How the states are linked:
h: tev->dak, nin->tal, bog->nud, suz->laz, bim->sar, deg->fep, nal->sul, mem->bal, pil->veg, sas->duf, vef->zed, ras->pap, pif->fud, gik->liv, ruv->mem, nud->pir, nev->kor, vid->pif, bib->bez, fas->rom, mam->suf, veg->bim, fep->ruv, rom->bek, kud->gep, bek->gik, pav->boz, sem->bot, kag->sim, mag->bos, ran->sem, zus->bog, sul->faz, duf->suz, tiv->mam, bos->bib, liv->bis, tam->pav, tib->dab, kal->mag, gab->kuz, dab->gab, fuz->sas, dak->rul, kuz->zus, vup->pil, zed->lef, bot->tok, suf->mis, sir->nev, mef->tiv, rul->vid, mis->nem, sug->vef, nem->kud, tok->zof, bis->ras, gep->foz, zik->fuz, foz->deg, laz->tib, noz->tam, fud->nin, pir->tev, bez->kag, boz->vup, faz->zik, kor->noz, pap->kal, zof->vuz, sar->ran, bal->sug, tal->mef, sim->sir, lef->fas, vuz->nal
a: tev->gep, nin->bal, bog->mis, suz->fud, bim->suz, deg->ras, nal->nud, mem->mag, pil->sas, sas->vid, vef->bez, ras->boz, pif->ruv, gik->noz, ruv->kal, nud->nem, nev->zof, vid->fep, bib->sar, fas->sir, mam->lef, veg->duf, fep->pap, rom->nev, kud->gik, bek->kor, pav->faz, sem->dab, kag->sem, mag->veg, ran->tib, zus->suf, sul->pir, duf->pif, tiv->zed, bos->bim, liv->tam, tam->sul, tib->tal, kal->pil, gab->tiv, dab->mef, fuz->rul, dak->foz, kuz->mam, vup->fuz, zed->kag, bot->gab, suf->fas, sir->tok, mef->vef, rul->deg, mis->rom, sug->bib, nem->bek, tok->kuz, bis->pav, gep->liv, zik->dak, foz->bis, laz->nin, noz->nal, fud->mem, pir->kud, bez->ran, boz->zik, faz->tev, kor->vuz, pap->vup, zof->zus, sar->laz, bal->bos, tal->sug, sim->bot, lef->sim, vuz->bog
n: tev->foz, nin->sug, bog->nem, suz->nin, bim->laz, deg->pap, nal->pir, mem->bos, pil->duf, sas->pif, vef->kag, ras->vup, pif->mem, gik->tam, ruv->mag, nud->kud, nev->vuz, vid->ruv, bib->ran, fas->nev, mam->fas, veg->suz, fep->kal, rom->kor, kud->liv, bek->noz, pav->zik, sem->gab, kag->bot, mag->bim, ran->dab, zus->mis, sul->tev, duf->fud, tiv->lef, bos->sar, liv->pav, tam->faz, tib->mef, kal->veg, gab->mam, dab->tiv, fuz->vid, dak->deg, kuz->suf, vup->sas, zed->sim, bot->kuz, suf->rom, sir->zof, mef->zed, rul->fep, mis->bek, sug->bez, nem->gik, tok->zus, bis->boz, gep->bis, zik->rul, foz->ras, laz->tal, noz->sul, fud->bal, pir->gep, bez->sem, boz->fuz, faz->dak, kor->nal, pap->pil, zof->bog, sar->tib, bal->bib, tal->vef, sim->tok, lef->sir, vuz->nud
g: tev->pir, nin->fud, bog->zus, suz->duf, bim->veg, deg->foz, nal->vuz, mem->ruv, pil->vup, sas->fuz, vef->sug, ras->bis, pif->vid, gik->bek, ruv->fep, nud->bog, nev->sir, vid->rul, bib->bos, fas->lef, mam->tiv, veg->pil, fep->deg, rom->fas, kud->nem, bek->rom, pav->tam, sem->ran, kag->bez, mag->kal, ran->sar, zus->kuz, sul->nal, duf->sas, tiv->mef, bos->mag, liv->gik, tam->noz, tib->laz, kal->pap, gab->dab, dab->tib, fuz->zik, dak->tev, kuz->gab, vup->boz, zed->vef, bot->sem, suf->mam, sir->sim, mef->tal, rul->dak, mis->suf, sug->bal, nem->mis, tok->bot, bis->liv, gep->kud, zik->faz, foz->gep, laz->suz, noz->kor, fud->pif, pir->nud, bez->bib, boz->pav, faz->sul, kor->nev, pap->ras, zof->tok, sar->bim, bal->mem, tal->nin, sim->kag, lef->zed, vuz->zof

In the rows, 63 means zero.

The rows follow the links: the fewer symbols apart two states are, the more alike their rows tend to be.

Each row is also shifted at random along 5 hidden directions that mean nothing.

Rows with their states:
[  61   64   64   53   54   55   58   70   76   50   49   66   63   59   58   56   68   80   86   79   68   50   65   61   64   57   63   53   70   69   66   53   73   68   72   71   57   63   65   57   73   70   63   73   78]
state: vup
[  58   66   56   60   40   58   73   74   73   44   51   77   62   76   66   52   71   67   74   73   62   46   62   55   52   64   78   53   60   66   65   51   82   65   67   70   42   58   68   70   58   78   64   64   72]
state: veg
[  74   64   65   64   55   62   81   70   62   73   68   66   52   72   69   56   61   51   54   62   55   56   68   64   51   74   69   69   57   60   69   58   72   50   57   62   51   65   58   66   43   80   60   49   59]
state: sug
[  83   64   59   53   52   56   73   70   72   55   55   57   60   59   53   50   64   74   78   77   65   48   82   68   54   65   60   59   65   64   80   50   76   58   72   73   50   71   51   51   59   81   55   66   76]
state: pif
[  97   70   59   50   58   58   70   75   73   69   66   58   53   56   61   58   60   74   82   79   64   48   85   59   58   64   65   69   68   69   69   50   73   55   73   51   55   62   54   52   65   80   53   61   77]
state: kal
[  38   56   52   70   60   70   81   61   53   68   66   52   63   69   50   55   62   50   45   55   55   66   75   83   50   77   54   62   53   55   80   61   65   52   59   77   56   76   44   56   41   73   55   53   53]
state: dab
[  35   67   54   59   49   66   72   83   74   61   53   73   55   76   66   55   69   69   79   75   58   44   56   62   54   69   70   49   63   72   61   49   82   58   66   70   45   60   62   56   60   82   59   65   72]
state: duf
[  18   68   72   48   71   55   53   67   75   71   61   55   57   44   58   63   58   83   86   80   71   55   77   62   71   57   54   68   77   71   65   56   63   62   75   54   70   65   58   47   78   66   57   71   80]
state: zik
[  67   67   66   60   65   67   45   74   74   61   52   76   62   66   72   69   67   78   84   71   65   58   35   56   75   55   66   47   72   78   41   63   67   73   66   64   66   53   80   59   85   56   68   77   72]
state: foz
[  85   60   67   72   65   63   71   53   51   66   74   62   65   67   69   65   61   44   38   48   58   74   63   62   59   67   66   74   54   52   64   72   56   59   53   60   65   64   64   76   48   58   67   52   48]
state: bot
[  72   62   61   67   70   60   50   42   54   50   72   57   78   52   60   74   61   62   54   52   71   80   72   54   72   52   63   75   63   54   62   75   45   76   64   51   77   58   67   76   73   41   68   67   57]
state: kor
[  64   61   87   51   57   38   47   47   76   37   44   69   72   48   64   55   68   83   81   75   76   59   63   56   73   46   63   62   73   60   68   62   63   79   70   74   68   62   78   70   79   56   75   77   78]
state: dak
[  35   67   50   71   52   75   82   80   58   74   72   76   52   86   75   63   64   45   52   57   50   56   54   56   49   76   78   62   52   66   55   58   74   51   55   54   46   56   64   70   45   78   61   49   53]
state: tib
[  26   71   63   59   74   60   48   56   61   65   80   61   65   51   71   80   58   67   66   59   71   71   72   40   76   51   70   81   70   64   50   71   49   71   66   29   78   49   73   73   82   46   65   65   64]
state: gik
[  43   67   57   53   61   63   58   76   76   61   56   64   60   59   60   62   66   81   88   79   67   52   66   62   65   60   62   54   72   74   60   54   71   65   73   62   59   61   60   51   77   69   58   71   79]
state: rul
[  95   64   73   67   59   60   78   64   58   75   71   68   52   71   75   59   59   45   46   56   54   62   63   60   54   71   70   75   56   58   66   63   65   51   53   58   57   63   64   72   42   73   65   47   54]
state: bez
[  66   69   66   58   53   58   81   74   66   75   71   68   48   69   72   56   60   55   64   69   57   51   75   55   51   71   73   73   60   64   66   54   74   49   62   50   51   60   60   65   48   84   59   49   65]
state: bal
[  43   65   56   68   68   70   45   59   60   53   64   72   75   66   69   77   66   65   64   56   69   72   44   51   75   53   70   59   65   66   43   72   53   77   62   54   72   50   79   74   82   42   71   73   59]
state: noz
[  64   67   50   64   65   69   45   64   66   51   62   67   73   63   62   75   67   75   75   63   70   67   51   54   74   52   67   55   68   70   48   67   59   78   68   56   69   53   73   66   86   46   66   76   68]
state: liv
[  52   60   49   71   70   73   49   53   55   52   65   59   79   62   56   74   65   64   58   52   68   78   56   65   72   57   59   58   61   61   56   73   51   76   63   62   74   61   65   66   76   41   66   72   56]
state: bek
[  64   64   62   60   65   63   44   62   69   52   55   68   72   59   63   70   67   77   77   67   71   64   50   58   75   52   63   53   71   70   50   65   60   77   68   63   70   56   74   62   84   49   67   77   70]
state: tev
[  42   65   64   55   54   56   81   73   69   70   63   59   51   63   61   50   61   63   68   73   59   49   83   66   50   72   63   69   62   62   78   50   76   49   65   63   50   69   50   56   48   86   55   54   70]
state: bim
[  55   64   39   65   79   85   48   72   61   74   67   51   68   59   50   78   61   74   73   62   66   70   57   73   74   62   49   50   70   76   51   68   54   67   70   59   75   64   55   43   84   48   52   75   65]
state: pir
[  47   56   79   71   74   69   72   64   55   88   63   60   53   68   66   60   57   46   42   54   52   69   47   83   60   76   52   61   58   61   65   70   60   49   50   77   67   74   59   55   44   67   63   53   49]
state: tiv
[  31   56   89   59   55   45   81   57   67   64   50   63   54   62   62   41   62   57   56   68   58   55   69   78   51   69   58   65   59   54   86   56   74   52   58   88   54   77   58   62   38   83   66   55   64]
state: bib
[  51   65   58   60   63   66   47   68   71   52   53   70   69   63   62   69   68   79   83   71   69   59   49   58   73   54   64   49   71   74   50   61   65   75   70   64   65   56   73   60   85   55   66   77   73]
state: bis
[  75   59   58   68   63   69   81   66   56   78   70   54   56   68   58   57   59   48   48   58   54   63   73   77   51   76   57   66   55   58   76   61   65   48   58   69   57   73   46   56   42   75   54   52   54]
state: vef
[  98   67   64   59   67   63   45   66   70   56   57   70   67   60   66   72   66   77   80   68   70   62   49   53   76   52   65   56   71   73   47   65   61   75   68   58   69   54   77   63   86   52   68   76   71]
state: pav
[  63   56   76   71   70   65   70   57   54   78   64   60   59   67   66   60   59   46   41   51   54   71   52   77   60   72   55   65   57   57   67   71   58   53   52   76   67   72   61   62   45   63   65   54   49]
state: gab
[  30   60   54   75   65   73   68   58   49   67   74   64   67   73   65   69   62   45   42   47   57   74   56   64   60   68   66   66   54   57   59   72   55   61   54   60   64   61   63   72   53   56   65   55   47]
state: mam
[  81   58   57   70   75   68   59   48   50   66   74   49   72   56   55   71   59   54   44   48   64   81   71   70   67   64   54   72   60   54   68   75   46   65   59   60   76   68   56   63   61   48   61   61   51]
state: zus

Start here and follow the symbols in turn, left to right. Where do you end up?
Answers are names.
[  40   61   69   65   54   60   81   67   62   69   63   66   56   72   67   52   62   51   53   61   56   56   68   66   50   73   67   66   55   57   72   58   72   51   57   69   51   68   59   66   40   79   62   51   58]
n n a: sem
[  66   71   56   55   52   61   61   77   75   55   59   75   59   68   69   63   67   75   86   77   66   49   61   47   63   58   75   57   68   74   54   53   75   67   70   53   53   52   70   64   74   70   63   69   76]
h n: veg
[  60   58   69   69   55   57   77   52   54   56   66   65   65   69   66   55   63   46   41   52   59   67   68   64   52   68   69   72   52   49   74   66   62   59   54   69   58   66   62   78   41   68   68   53   51]
g a h: dab
[  60   65   80   58   51   48   79   65   68   65   62   72   51   68   74   50   62   56   60   69   58   52   70   54   51   67   74   73   60   58   71   56   75   53   59   62   50   63   66   72   45   82   66   51   65]
a g h a: bos
[  77   62   79   47   60   44   66   62   78   60   51   53   56   46   52   48   61   82   83   84   70   50   86   71   61   61   52   66   73   63   84   52   71   58   74   74   60   75   51   47   65   78   57   67   81]
a g a: deg
[  64   64   56   68   73   66   52   49   52   60   78   57   73   56   63   77   60   59   54   50   68   79   69   54   72   55   64   75   62   58   57   75   46   72   62   44   77   56   67   73   73   43   65   64   56]
a n h g: nem
[  78   67   56   58   53   61   53   70   74   44   52   75   67   66   65   63   70   78   85   73   69   52   55   51   67   54   72   51   68   71   53   56   71   74   71   62   57   54   73   65   80   62   66   75   76]
g a: bis
[  69   63   58   71   75   76   45   62   56   66   66   70   70   68   70   80   64   62   59   51   63   76   35   58   77   57   65   56   65   69   40   76   53   74   59   56   76   53   77   68   79   41   69   70   54]
g g: suf
[  55   63   47   76   59   76   76   67   50   69   75   68   63   81   69   68   64   41   41   48   53   68   58   60   53   73   73   65   51   59   58   67   62   57   54   57   56   59   62   73   47   64   62   51   47]
h n: sir
[  74   66   56   56   46   55   79   70   70   54   61   64   59   66   61   52   65   66   72   73   62   49   83   57   50   66   71   66   62   61   75   49   77   58   69   61   47   63   56   65   54   82   58   58   72]
h g a: mag
[  76   60   56   67   72   71   44   58   62   55   56   61   76   60   56   73   67   73   68   60   69   72   47   69   77   56   55   49   67   68   53   71   54   77   66   69   74   61   69   58   83   43   65   78   62]
g n g: bek
[  56   59   61   72   76   72   56   54   50   71   71   56   68   61   61   72   60   54   46   48   62   79   56   69   69   64   56   66   61   60   58   75   49   64   57   60   76   64   62   63   64   47   65   62   50]
g a a a: lef
[  41   67   72   55   48   51   64   73   78   51   48   78   58   69   72   53   69   73   82   78   64   45   55   54   59   60   74   54   66   68   60   53   80   65   66   69   50   57   73   67   65   76   68   67   76]
g g: boz
[  66   55   67   76   61   65   67   51   52   57   59   67   71   73   64   61   66   46   39   47   58   74   48   72   59   67   63   58   52   54   65   72   58   65   51   81   63   66   68   74   48   56   71   59   47]
n n g h: zus
[  50   68   74   49   65   51   52   64   76   61   59   61   59   47   63   62   61   82   86   79   71   55   72   54   71   54   62   68   75   69   62   59   65   66   72   54   68   60   66   57   78   64   63   71   80]
a a h: rul
[  85   63   43   66   75   73   50   54   54   59   75   49   76   53   52   78   61   68   61   55   70   78   75   61   73   56   57   68   66   62   60   71   46   72   68   48   78   61   58   61   79   42   59   70   60]
n g: nem
[  59   61   69   62   84   67   46   55   61   78   68   51   65   48   59   74   57   69   65   60   67   74   59   71   78   58   47   65   71   67   57   74   48   65   65   59   85   66   61   51   78   47   61   70   61]
n h: tev
